Each row of numbers belongs to one of the nodes below and depends on some of the facts about them. Some rows are named. Which node is each other row?

How the nodes are related:
(lutus, Ω, mobon); (zostamam, Ω, zeski); (stafes, Ω, zakagek); (flanuzer, Ω, gadal)
(zakagek, Ω, lumom); (flitun, Ω, dretuk); (stidak, Ω, rostor); (zabrun, Ω, badulim)
(kubir, Ω, giskek); (maper, Ω, beflek); (plonu, Ω, stude); (lilam, Ω, giskek)
(brake, Ω, tubro); (zanaklum, Ω, gadal); (stolifik, Ω, razem); (remik, Ω, trapan)
(stude, Ω, leran); (bilal, Ω, stafer); (nemus, Ω, dugra); (legran, Ω, plaplin)
(grepliplu, Ω, leran); (butis, Ω, rostor); (lenuk, Ω, beflek); (gragrun, Ω, duvel)
(somem, Ω, zeski); (skelu, Ω, fitin); (stafer, Ω, skugra); (dases, Ω, gadal)
(voma, Ω, lilam); (grafla, Ω, plaplin); (skosim, Ω, megrem); (regril, Ω, razem)
(tostis, Ω, lumom); (lomestur, Ω, trene); (draskagar, Ω, lumom); (brobrel, Ω, trapan)
(klidal, Ω, zanaklum); (sudron, Ω, skotruti); (flifluve, Ω, zanaklum); (drelatruk, Ω, giskek)
(dromon, Ω, gidigas); (stisan, Ω, drelatruk); (nasik, Ω, zabrun); (dretuk, Ω, badulim)
(trene, Ω, skigrok); (bafu, Ω, tezar); (bredu, Ω, tezar); (lasel, Ω, rostor)
(greklom, Ω, plaplin); (fogak, Ω, sabri); (zugik, Ω, giskek); (nove, Ω, mobon)
(klamim, Ω, lumom); (trudrum, Ω, razem); (fasiman, Ω, badulim); (fevik, Ω, stolifik)
(drubrir, Ω, zanaklum); (mistupor, Ω, drelatruk); (rostor, Ω, skugra); (seflok, Ω, dugra)
(radre, Ω, megrem); (brikun, Ω, lilam); (stibramu, Ω, lumom); (lesti, Ω, trene)
(plaplin, Ω, leran); (fegres, Ω, fitin); (drunelo, Ω, pledrunik); (pluflifa, Ω, skugra)
(kledrimim, Ω, tibepi); (pledrunik, Ω, leran); (pemiru, Ω, tistel); (sudes, Ω, nedra)
(tibepi, Ω, dugra); (breba, Ω, kubir); (stoskoru, Ω, tubro); (simol, Ω, skigrok)
(breni, Ω, skotruti); (gidigas, Ω, skugra); (momalar, Ω, dugra); (sibruk, Ω, pega)
(kleploni, Ω, tezar); (regir, Ω, pluflifa); (stezepi, Ω, pluflifa); (buplom, Ω, radre)
(skotruti, Ω, fotren); (fuskon, Ω, giskek); (tistel, Ω, leran); (duvel, Ω, mobon)
(biflik, Ω, fitin); (mavir, Ω, tubro); (sabri, Ω, leran); (kidrun, Ω, sabri)
(nivuk, Ω, nedra); (brube, Ω, zakagek); (razam, Ω, fasiman); (tresten, Ω, plaplin)
(fitin, Ω, mobon); (sobafu, Ω, razem); (pliflo, Ω, zakagek); (gopok, Ω, napi)
(broklutas, Ω, skotruti); (napi, Ω, badulim); (stina, Ω, tibepi); (tubro, Ω, zeski)
(nedra, Ω, leran); (moklagra, Ω, pledrunik); (brupo, Ω, tubro); (tezar, Ω, gadal)
(rubriklil, Ω, zakagek); (nebro, Ω, napi); (fibak, Ω, zakagek); (sosus, Ω, pega)
(beflek, Ω, leran); (rokloste, Ω, tistel); (vokaban, Ω, tibepi); (trapan, Ω, leran)
(breskul, Ω, sabri); (zekluflin, Ω, zeski); (pega, Ω, lumom); (meplor, Ω, fitin)
(tibir, Ω, skugra); (nirir, Ω, rostor); (fupla, Ω, radre); (zeklak, Ω, badulim)
(trofla, Ω, draskagar); (puval, Ω, sabri); (pafle, Ω, gadal); (stafes, φ, zabrun)
(flanuzer, φ, tresten); (flitun, φ, stafes); (stidak, φ, nove); (lilam, φ, pliflo)
(gadal, φ, greklom); (zanaklum, φ, brikun); (stolifik, φ, seflok); (bilal, φ, sobafu)
(fotren, φ, stina); (somem, φ, gidigas); (stafer, φ, lenuk); (dases, φ, vokaban)
(grafla, φ, gragrun); (regril, φ, fotren); (lomestur, φ, drelatruk); (brobrel, φ, stoskoru)
(drelatruk, φ, bilal); (dromon, φ, skosim); (stisan, φ, skotruti); (nasik, φ, tubro)
(bafu, φ, stidak); (bredu, φ, meplor); (lasel, φ, rokloste); (fogak, φ, lasel)
(nove, φ, leran); (klamim, φ, stafer); (trudrum, φ, buplom); (fevik, φ, skelu)
(drubrir, φ, trapan); (seflok, φ, dugra); (brikun, φ, drunelo); (fegres, φ, gadal)
(drunelo, φ, dases); (pluflifa, φ, brupo); (kledrimim, φ, grafla); (stoskoru, φ, dromon)
(dugra, φ, klidal); (momalar, φ, breni); (skotruti, φ, breba); (tistel, φ, zekluflin)
(biflik, φ, broklutas); (mavir, φ, lumom); (nivuk, φ, stezepi); (brube, φ, gopok)
(sobafu, φ, flitun); (gopok, φ, flifluve); (lumom, φ, tistel); (nedra, φ, nirir)
(brupo, φ, zostamam); (tezar, φ, fegres); (rubriklil, φ, drubrir); (sosus, φ, momalar)
(vokaban, φ, kidrun); (zekluflin, φ, biflik); (meplor, φ, mobon); (nirir, φ, kledrimim)
(fupla, φ, brobrel); (puval, φ, somem); (pafle, φ, flanuzer)

Named rows:
skotruti: [ 19   4   7   3 -46  -2   4  15  -8   8  -6   6  16  -8 -21   9  16  18
  -3 -31 -17  23   4  -1  18   2 -17]
fupla: [ 33  -6  49 -25 -31  -6   9  23 -41  33 -38  22  17  18 -31 -12  -3  -2
 -26 -38 -17  38  24   7  28 -17   5]
dugra: [ 25  24   9  23 -71  10  33  38 -13  -3   3 -10  25 -26 -23 -11  20  -1
  36 -36 -20  42 -27  -9  -6   6  22]
nove: [ 30 -19 -25 -32 -54  41  29  49  -3 -16   9 -15  26 -42 -37 -40  21  49
  15  -1  34  43 -26  14 -18 -34  26]
stidak: [ 37 -24 -23 -31 -55  40  38  49  -5 -18   2 -17  26 -42 -15 -37  18  52
  17   0  51  43 -40   5 -25 -35  28]
lasel: [ 32 -21  37   7 -15  12  38  17   4 -21 -39 -12  19   7   8   5 -29  12
  -2   0   3  35 -24 -11  14  -9   8]
fevik: [  9  -1  26 -10 -12  16   8  22  -5  -6 -25   1  12  -8 -14  -5   6  -9
  -5 -23 -21  24  19   5  17 -17  -3]
brobrel: [ 37  17  53 -32 -53 -17   2  13 -68  39 -42  46   5  25 -36 -19  -5  12
 -32 -39  -8  41  14   2  30 -31  27]
stina: [ -6  19  -5 -21  -2  26  15  21   3   5 -18  -9   6  -1  -7 -10  -6 -24
  -7  -2 -22  15  22  10  24 -19  13]
sibruk: [ -3   9 -23 -27  -9  27  35  33 -20 -13  -9  25  -2  21  15   5   7 -21
  11  -1 -20  -7  31  -4  10 -23  19]
megrem: [  1  25 -24 -17 -18   8  13  10   1  20   4  -4   0   5  -7  11   8 -18
 -16  -2 -18  -5   8   8  24   4   6]
butis: [ 21 -11  -4 -14   3  22  40  11  10 -11 -33 -14   7  15  20   6 -41 -19
 -15  25  -1  13 -19   2  23  -8  20]
zugik: [ 22  38 -21  -3 -35  27   4  10  10  23  10  -9   9  11  17  -6   7 -11
 -21 -27 -19 -16  11  14  30  -6 -16]
zeklak: [-18  19 -27 -24  -3   5  -5  19  -7  25 -25 -11   2 -13 -25  15 -13 -24
   4   2 -21  19  23   4  17  -4  10]
gidigas: [ 24  -1 -25  -8 -16   6  39   4   8   9  -7 -14   6  16  14  17 -25 -11
 -17  22  11  -1 -29  -1  24   9  15]
kubir: [ 24  39 -21  -1 -36  29   3  10  11  23  10 -10  10  12  18  -9   7 -11
 -22 -30 -19 -17  12  14  30  -7 -19]
leran: [  0  40 -18 -31 -36  37   4  27  -8  36  10  -2   9 -32   6 -10  20  16
 -18  11  -2  25 -39   1 -15 -25  28]
zabrun: [-11   1 -33 -20 -23  -6 -17  16 -23  35 -11  -3 -21 -35 -21  23  -8 -21
   4  12 -20  -8  10   0  27  10 -14]

Rows to name:
No name comes twice in this set of rows, the named rows included.
[  3  13 -31 -28 -33  18  38  32 -33  -7   6  40  -5  24  18  18  15 -11
  17  -6 -14 -16  33 -15   6  -9  19] | zakagek
[ 37 -25  10  23 -67  34 -20  37 -29   9  -1  42 -23 -42  32   2  12  37
   4 -35 -21 -17  -9   6  31 -21 -53] | drelatruk
[ 31  18  42  12 -37  32  -2  24   7  -5  -4  -5  20   0  11 -26   7  13
 -11 -38 -22  14  20  10  28 -30 -29] | stisan
[ 21  18  17 -31  -6   5  20  18 -27  35 -29   5   2  22 -23 -10 -20 -24
 -28 -20 -18  21  27  13  30 -14  20] | skosim
[ 32  30   8  13 -51  26  -6  14   8  16   9  -5  18   6  14 -12  12  23
 -19 -37 -18 -10  10  12  29 -13 -37] | lilam
[ 37 -26  16  20 -34  31 -10  42 -53 -20 -42  45 -36 -42  33  19 -32  16
  20  22 -13  -9 -32 -17  31 -23 -46] | bilal
[-25  37  38 -20  -2  28  -2   6  -5  15 -33   3 -20  -6  15  -9   9 -16
 -29  -1 -15 -18  -9  10  -9 -32  28] | kidrun
[ 25  11  43  23 -69  23  34  43 -16 -21 -19  -9  25 -30 -22 -26  20  -7
  37 -37 -22  42 -18  -9 -13 -11  25] | seflok
[ 38 -19  52 -32 -35 -17  37  16 -63  39 -42  25  18  25 -34 -11 -45  -3
 -32 -39  30  42  22  10  31  -9  22] | dromon
[-10  26 -11 -20   0  31  -4  28   3  16 -29 -15  10  -5  -2  -8 -28 -24
   2 -14 -22  14  27   9  25 -30   7] | brake
[ 27 -21  30   3 -24  19  -5  31 -22  -9 -33  24  -2 -36  -2   1   7  -1
   6 -22 -21  21  13   0  25 -20 -22] | lomestur
[ -8  24  -8 -20  -2  30   6  25   3  11 -24 -13   8  -2  -3  -8 -18 -25
  -1  -8 -22  15  24   9  23 -26  11] | zostamam
[ 27 -15  27 -23  -5  22   5  47 -32 -25   9  21  25 -40  -7 -24  16  -2
 -19 -31  -7  42  -7  18 -23  -5  18] | bafu

The same nodes again, as new rows of numbers:
Some rows with their names:
fuskon: [ -4   5   3  13   4  -1  30   3  18 -15  23 -29  -2 -13 -16  -9  24 -10
 -11 -12  21  11  -1 -30   5  11  17 -19  18  10  27 -16 -15 -15  14   0
  -2  -3 -25 -18  -8  22   1  -4   6 -12   6  10   9 -16  32]
sobafu: [-10  20  -4  14  -1   2  31  -6  16 -12  19 -23  -4 -17 -11 -19  27 -14
 -10  -6  18   6   3 -32  -6  17  17 -17  21   8  23 -17 -18 -19  12   3
   2  -6 -16 -15  -9  17   0   0  -1 -11  15   3   3 -19  27]
skigrok: [ -3   9  -3  16   5  -2  25   1  21 -18  19 -25  -3 -15 -12 -12  31  -4
  -3  -1  14   7   4 -29  -1  16  18 -12  24   7  31 -21  -8 -13  19   1
  -4  -6 -23  -9 -11  29   5  -3   6  -7  22   5  12 -13  24]
radre: [ -4   9  -3  15   5  -3  26   1  20 -18  20 -25  -3 -14 -12 -11  31  -3
  -3  -1  15   9   4 -29  -1  16  18 -11  23   7  31 -22 -10 -14  18   2
  -3  -6 -22  -9 -11  28   3  -4   6  -8  22   4  13 -16  24]
buplom: [ -8  28 -13  27  14   1  21  -2   4 -17  10 -43   5 -16   0 -29  31 -11
 -13 -14  34  20   6 -29  -1  20   6  -1  25  16  43   1 -32 -23  -4  -7
 -22 -21   4   7   3  23  -9   7  -4   6   2   6  -7 -51  45]
trudrum: [-20  30 -11  22   0   8  16  -5  24 -17  13 -41  -3 -30  -4 -16  16  -6
 -28 -13   7   6  17 -38  -1   9  16 -36  17  23  46 -15  -7  -7   3  13
 -12 -33   5 -16 -12   6 -17   7 -20   7   5 -12   3 -22  47]
drunelo: [ -6  -1  -5  37  10   2  15   0  26  -5  19 -33 -10 -13 -10 -15  17 -17
  -9 -20  15  12   2 -31  18   4   1 -10  16  13  24 -24 -17   4   7   5
 -13  -6 -34  -5  -3  17   3  -1  20  -1  27  22  16  -9  27]
stisan: [  5  16  15  -6   5   0  34  -2   9 -26  37  -9 -11 -32 -28 -12  14   1
  -7  -6   9  -5  -9 -24  -8   0  28 -42  36   5  29 -22  -3 -24  26  14
  14   4 -42 -45 -21  18   7  -7 -13 -15   2   2  -3   6  32]
leran: [  6  -8  -5  26  21   1  33  10  26 -11  23 -26   0   6 -27 -21  40  -4
   9 -10  25   3  -7 -18   4  14  12  19  26  -1  18 -19 -16 -12  18  -3
 -15   6 -54   8   3  30  18 -16  25 -12  27  29  18 -16   9]
lomestur: [-16  21  -3  11  -8   5  28  -6  25 -13  20 -22  -9 -24 -14 -11  21 -11
 -18  -4   4   1   9 -37  -5  11  22 -33  16  11  27 -24  -6 -11  16  12
   6 -13 -15 -28 -16   8  -4   0  -9  -8  14  -7   8  -5  29]
bredu: [ -3  34  10  21   3 -18  10  -4  17 -19  29  -5 -15 -47  -1 -12  10  -4
  -9  -2  20   0  -2 -11  -5  -1  25 -35  41  14  30 -34   5  -9  30  13
  16  -5 -33 -43 -18  15  -3   6   7 -10  26   9 -10   1  33]
klidal: [ -5  11  -3  39  15 -14  19  19  28  -7  17 -36  -4  -9  -8 -12  33 -13
  -1 -20  47   8  -3   2  -2  18  18  16  26  13  27 -12 -10  -4  24 -11
 -19 -16 -28  -6   7  25  -4  -8  38 -12  11  28   2 -47  18]
stolifik: [-11   1   2  21   4  -2  13  16  41 -16  22 -37 -16 -19 -22   2  20   0
  -9 -10   7  -1   8 -20   6  11  21 -23  17  13  42 -27  10   7  28  13
 -18 -23 -27 -21 -18  23  -5 -13  10  -1  17  -1  21 -11  14]
fevik: [-31   4 -20  14 -13  30  55   7  58  -3  11 -35  11   6 -40  -1  38 -10
 -25 -16  -1 -14  13 -39 -22  20  40 -13  -2   4  14 -16   5  -2  16   9
 -11 -25 -18 -14   1   0   1 -17 -13 -21   2  -9  29 -23  14]
draskagar: [ -6   8  -4   9   3  -2  22   3  26 -26  18 -25  -6 -12  -6 -15  32 -12
  -6   1  10   2   7 -16   1  21  17 -15  22  -9  32 -26 -10 -13  18   5
  -2  -5 -14  -6  -5  27  14   0   4  -4  19   9  11 -13  21]
lutus: [-11  18  -2  16   2   0  34   0  21  -4  18 -35  -3 -20 -17 -12  29  -9
  -8  -9  11   4  -3 -30   1  17  12 -14  22  11  27 -15 -18 -10  22  -2
  -2  -1 -21 -16  -8  27  -2   3   7 -11  18  15   6 -17  20]
kubir: [  1  -1  -2  10   7  -5  27   6  18 -23  29 -31  -2 -12 -12  -8  31  -3
  -6  -4  17  14  -1 -32   3  11  22 -16  20  11  33 -18 -11 -19  16   1
   0  -2 -23 -12 -13  30   5  -5   4 -11  10   4  16 -14  34]
bafu: [-16  10  -2  28  -2  -2  31  13  54  -5  17 -17  -2 -13 -25   3  23  -4
 -17 -13  15  -8   6 -12  -6   5  34 -16  17   6  19 -36  18   8  33   7
   1  -8 -41 -32  -4   9   4 -12  22 -23  20  17  16  -8  14]

Rows to name:
No name comes twice in this set of rows, the named rows included.
[ -1  14  -6  13  10  -2  24 -12   4 -23  13 -15   0  -7 -10 -30  38 -12
   2   6  28  21   3 -33 -11  27  16   5  24   6  27 -16 -23 -28   9  -6
  -4  -4 -15   4  -9  38   3  -6   5  -2  26   4   5 -38  19] | zabrun
[-24   8 -22  15  -3  23  72  12  42  10   8 -56  19  15 -38 -15  60 -11
  -7 -16  15  -4  -3 -34 -20  34  25  22  10   5  11   6 -24 -13  20 -16
 -16 -10 -15   9  13  25   3  -8   2 -26   4  17  18 -48   4] | skelu
[-11  10  -5  35   2 -10  16   5  34  -6  14 -29  -2 -15  -2  -2  20 -12
 -13 -14  26  16   6 -21   8   9  15 -10  18  14  26 -25  -6   4  19  -3
  -5  -9 -19 -13   0  21  -3   3  29 -11  23  22  12 -25  29] | dases
[ 17  15  14  -1  19  -7  39  -1 -11 -24  35 -14  -3 -17 -23 -24  28  -6
   8  -7  35   7 -18 -13 -10  10  19  -7  45  -1  22  -7 -26 -39  20  -5
   6  16 -44 -22  -6  34  14  -7   3 -17   1  21 -12 -22  28] | breba
[-17   6 -11  33  -4 -11   9   7  47 -12  19 -27  -5 -24   3   6  20  -2
 -17  -6  10  11  12 -24   4   5  27 -21  17  19  34 -37  14  10  27   6
   1 -17 -17 -19 -12  17  -3   4  22  -9  31   5  22 -10  32] | zanaklum
[ 18  20   0  16  11  -8  41  -8   2 -13   9 -14  25   2 -14 -10  31  12
   6   0  22  10  10 -30  -3  18   7   0  46 -11  26 -22 -14 -25  14  -8
 -14  22 -43  14  11  29  23  -1  11 -14  30  25   7 -13  28] | gidigas

Now the same nodes, written a new way:
Known rows:
drubrir: [  1  -8   8   2   7  -2  -7  -5   1   1 -13   3  -1   8  -8   5   1   0
   1   0   1   0  -9  18  -9   0   0]
klamim: [-12  11  -6  17  -5  -3   0  15   0   0  -1 -13   8   7   7  -1  -1   0
  -8  11  -1  -5  -8   2   7  -8   5]
flanuzer: [  2  -7   7   2   5  -2  -6  -3   1   0 -10   2  -1   5  -7   3   1  -1
   4   0   0   0  -8  15  -9   1   0]
dases: [-17   4 -18  -6 -11  -3  18  -7  -3  -6 -28  31  35 -18 -20   9  18   4
  -9   4 -26   1 -22 -19 -12 -29  -8]
gidigas: [  7 -11  -7 -10  -2   1   4  -9   6   9   1  13  -2  -6   3  -8  -1  12
 -11  -8   0  15   9 -21   5   8  -7]
brobrel: [  4   6   6  -4   4   6  -9   5  -3  -3  -2   6   1  -7 -11   1  -1  -4
  10   7   0  -1  -1   5  -9   0   9]
trene: [ -4  -2  -4   0   1  -5   4  -1   0   3   3  -1  -1  -2   1  -2   2   2
 -10  -2  -3  -2   7  -7   8  -5   0]
zanaklum: [-24   0 -13  22 -10 -33  -1   0   9  26  -8  41  33  -6 -27 -20  14 -34
  -9  -4 -35 -48 -22  23 -36  -2  -9]
stafer: [ -3  -4  -6   3  -2  -1   0  -1   0  10   0   0   0  -9   2  -9  -8   4
 -13  -4  -4   5   1 -12  10   0  -2]
stidak: [ -2   1  -4   1  -6   2  -4   0  -1   9  -2  -3   8  -3   6  -6 -13  12
  -7  -1  -5   9 -10 -13   6   5  -2]
lasel: [  6  -6   3   5  -4   3  -9   2  -1   5  -7   1   0 -10  -1  -9 -12   2
   7  -4   0   8 -14   2  -3   8  -4]
sibruk: [-2  4 -8  5 -5 -1  5  8  7 -2 -2 -1  5 12  9 -1  6  6 -6  8  4  5  1 -6
  2  0 -1]
stina: [ 15 -11   3 -10   0  -1   2  -7   4  -5  -2  11  -2   2  -2   0   7   9
  14  -6   4  11   2   2 -11   9  -6]
fuskon: [ 0 -5  0  1 -2 -7 -2  0 -3 -7  0  1  1  0 -6  0 -3 -1 14 -5  4  2 -3 10
 -3 -1  0]
mavir: [  7  16  20  48   6 -24 -25   2 -40  -1  28 -27 -24  14  35  -5 -11  38
 -11   8  18  18  -4  19   1 -22  36]
voma: [-8  2 -7 -3 -6 -9  4 -3 -4 -4  7 -2  8  9 -1  3 -5  8  2 -3  0  3  0 -5
  7 -4  2]
stoskoru: [ 5 -4  2  2 -1 -6 -3  2 -3 -6  0  0  3 -1 -5 -1  1  5 13 -2 -2  2 -6  9
 -7 -1  1]
stafes: [-10  29 -23 -40 -23  19   1 -12  -6 -25  -7 -12 -41  35  35  10   8 -47
 -17  -1  18  -5  -9  18  36  38 -47]

Name these rows:
No name comes twice in this set of rows, the named rows included.
[ 15   4  16  11  19  -5 -24   5 -14   6  25 -16 -26   9  11  -6  -7  30
 -13  11  15  16  26   0   9  -3  36] | tistel
[ -6  -5  -2   0   5  -6   1  -5   2   7  -4   2   0   5  -4   1   3   4
 -17  -1  -4  -1   5  -1   5  -6   2] | gadal
[-18   2   0  13   7  -7  -5   2  -3   8  -7 -12   2   4  -6   2  -3  -4
 -21   4  -9 -13  -5  10  10 -15   8] | tezar
[-14   5  -4  14   1  -7  -1   9  -6   4   3 -14   2  -6  -1  -3  -5  -4
 -13   3  -9 -12  -1   2  13 -14   8] | stolifik
[ 16   4  12  40   9 -20 -19   4 -21   2  24 -12 -32  13  33 -13   5  36
 -21   8  26  28  17  10   1 -15  29] | lumom
[ 13  -8  -2 -11   3  -1  11  -9   6   3   5   7  -5  -3   7  -1  13  12
  -8  -5  -6   4  15 -16   0   3  -7] | mobon
[  8  -2  -9  -5  -6   1   9   2  14  -3  -2  12   3  16  10  -1  14  14
  -4   6  10  17   9 -13  -3   7  -6] | pliflo
[-13   6 -20 -10 -14   6  26  -2 -11 -23 -31  23  33 -35 -18  13  17  10
   0   4 -23  15 -21 -32  -1 -43  -7] | vokaban
[  5  -9  -6 -13  -1  -6   9 -10   4   0   6   9  -1   2   1  -1   7  12
  -4  -8   0   9  15 -15   4   2  -5] | tubro
[-12  20  -8 -35 -15  20   8 -23  -9 -15   1 -20 -33  24  31  17  -5 -44
  -9 -13  15 -13  -8  12  32  29 -42] | flitun
[  6  -6   1   6  -3   2 -10   5  -1   4  -8  -2   3 -12  -3  -9 -12   4
   6  -2  -3   9 -15   3  -2   6  -1] | nirir
[ -6   3   3  16   1  -4  -9  14  -8  -4  -5 -15   3  -7  -7  -2  -6  -6
   7   5  -8 -10 -14  18   0  -8   7] | fupla
[ 16 -10  10  -5  19  -4 -18  15   7   3  17 -39 -10  25   1   1 -15  41
   1   8   1  11  19   2  20  16  24] | zekluflin
[  8  -5  -5 -12  -5   4   2 -10   5   7  -1   9   5   2   7  -4  -5  18
  -5  -5   0  18  -1 -20   1  12  -8] | stezepi
[-14   0 -20   5 -21 -33   7  -3   7  10   3  48  40  -4 -23 -18  13 -18
  14  -9 -27 -29 -18   6 -36   4 -12] | brikun

